Below are the code and all the weights of a small trained network. Each question names an input and a class and asks about switching units off, where a switched-off unit gives its printed mean instead of its output.

import numpy as np


def w(rows, s, z=0):
    codes = np.array(rows[::2]) - 128.0
    scale = np.full(codes.shape[1], s)
    scale[-1] = z or s
    return codes * scale


def f(y):
    return y / 2 * (1 + np.tanh(0.7978845608 * (y + 0.044715 * y**3)))


def log_softmax(a):
    a = a - a.max(-1, keepdims=True)
    return a - np.log(np.exp(a).sum(-1, keepdims=True))


def net(x, mask):
    res = np.array(x, float).reshape(1, 4) / 4 @ E
    y = f(res @ A[0][:, :-1].T + A[0][:, -1])
    res = res + np.where(mask, y, B[0][:, -1]) @ B[0][:, :-1]
    return log_softmax(res[-1] @ U[:, :-1].T + U[:, -1])


A, B = {}, {}
E = w([
[244,39,147,200,219,35,247,98],'x0',
[81,61,205,114,151,189,123,181],'x1',
[134,215,87,45,255,106,94,74],'x2',
[155,138,138,73,127,93,119,202],'x3',
],0.0058)
A[0] = w([
[101,72,155,157,103,91,255,191,36],'n1',
[107,159,82,149,127,30,175,61,191],'n2',
[216,106,119,88,151,91,232,128,251],'n3',
[13,57,166,88,140,146,104,116,251],'n4',
[47,94,158,134,178,164,110,159,204],'n5',
[126,191,149,65,158,158,107,93,168],'n6',
[145,117,152,161,78,128,146,160,238],'n7',
[68,112,128,91,91,128,88,184,178],'n8',
[73,90,169,215,83,169,174,120,251],'n9',
[154,118,64,69,159,135,86,119,251],'n10',
[155,141,79,151,183,56,89,44,173],'n11',
[150,181,92,126,206,117,222,101,240],'n12',
[122,14,142,143,118,127,222,135,251],'n13',
[126,126,136,156,182,139,184,149,113],'n14',
[152,100,199,88,148,73,161,93,144],'n15',
[175,116,87,181,118,77,124,134,210],'n16',
[41,108,117,147,93,163,153,175,251],'n17',
],0.0072,0.0018)
B[0] = w([
[189,105,110,90,95,148,56,2,192],'n1',
[114,139,53,172,123,108,172,220,198],'n2',
[137,97,175,58,83,104,174,187,255],'n3',
[97,209,183,82,167,194,85,140,192],'n4',
[123,160,198,103,236,158,93,140,171],'n5',
[92,110,38,140,194,133,30,132,172],'n6',
[214,107,172,190,56,189,189,184,173],'n7',
[80,171,183,131,117,145,72,207,186],'n8',
[163,80,208,108,109,150,114,162,213],'n9',
[78,165,91,137,95,80,111,86,177],'n10',
[87,160,121,174,86,48,204,132,219],'n11',
[51,155,101,88,46,152,226,193,234],'n12',
[204,9,227,106,93,126,57,91,231],'n13',
[127,55,104,75,88,163,133,155,159],'n14',
[89,99,149,84,94,164,174,131,183],'n15',
[180,60,68,178,99,108,196,110,176],'n16',
[161,190,190,184,62,175,147,165,195],'n17',
],0.0052,0.006)
U = w([
[107,164,185,85,69,127,146,172,251],'0',
[102,179,249,178,104,146,65,172,30],'1',
[37,201,32,135,137,1,5,59,37],'2',
[132,201,126,48,248,211,38,100,74],'3',
[233,115,123,190,67,51,150,115,41],'4',
[235,54,171,79,165,171,69,84,6],'5',
[96,167,90,137,160,62,242,146,8],'6',
],0.0046,0.0018)

Each question gives the input, the list of numbers given to net, and the class t.
The units are the neurons (one row each of A and B). Each row of codes is followed by its name. A weight is (code - 128) times the scale printed after its matrix; where a second scale follows, it is the last column's (A, B and U).
mask holds one flag per neuron, in row order. A switched-off neuron (its flag False) gives its mean, the last column of its row in B, instead of its output. The means were averaged over made-up inputs and are rounded, as every weight is.
A unit's drop is (log p(t) with every unit on - log p(t) with that unit switched off) / (log p(t) with every unit on - log p(t) with every unit switched off).
unit that matters most: the unit with the biggest drop
k most important neurons: the k neurons with the biggest drops, biggest first
drop of u: that unit's drop, to one decimal
input [0,-6,8,4], class 2: unit that matters most => n6
input [4,0,7,-7], class 6: 2 most important neurons => (n12 n11)
input [7,5,0,-2], class 5: 2 most important neurons => (n13 n1)
input [1,-4,7,-8], class 6: 2 most important neurons => (n12 n11)
input [3,-2,8,-8], class 6: 2 most important neurons => (n12 n11)
input [-6,-1,8,-4], class 2: 2 most important neurons => (n10 n6)
input [-3,6,3,-7], class 3: drop of n4 => 0.1
input [2,-6,7,-3], class 6: drop of n2 => 0.1
input [5,-6,3,-1], class 6: drop of n7 => 0.0
input [-8,-2,7,-4], class 2: 2 most important neurons => (n10 n6)
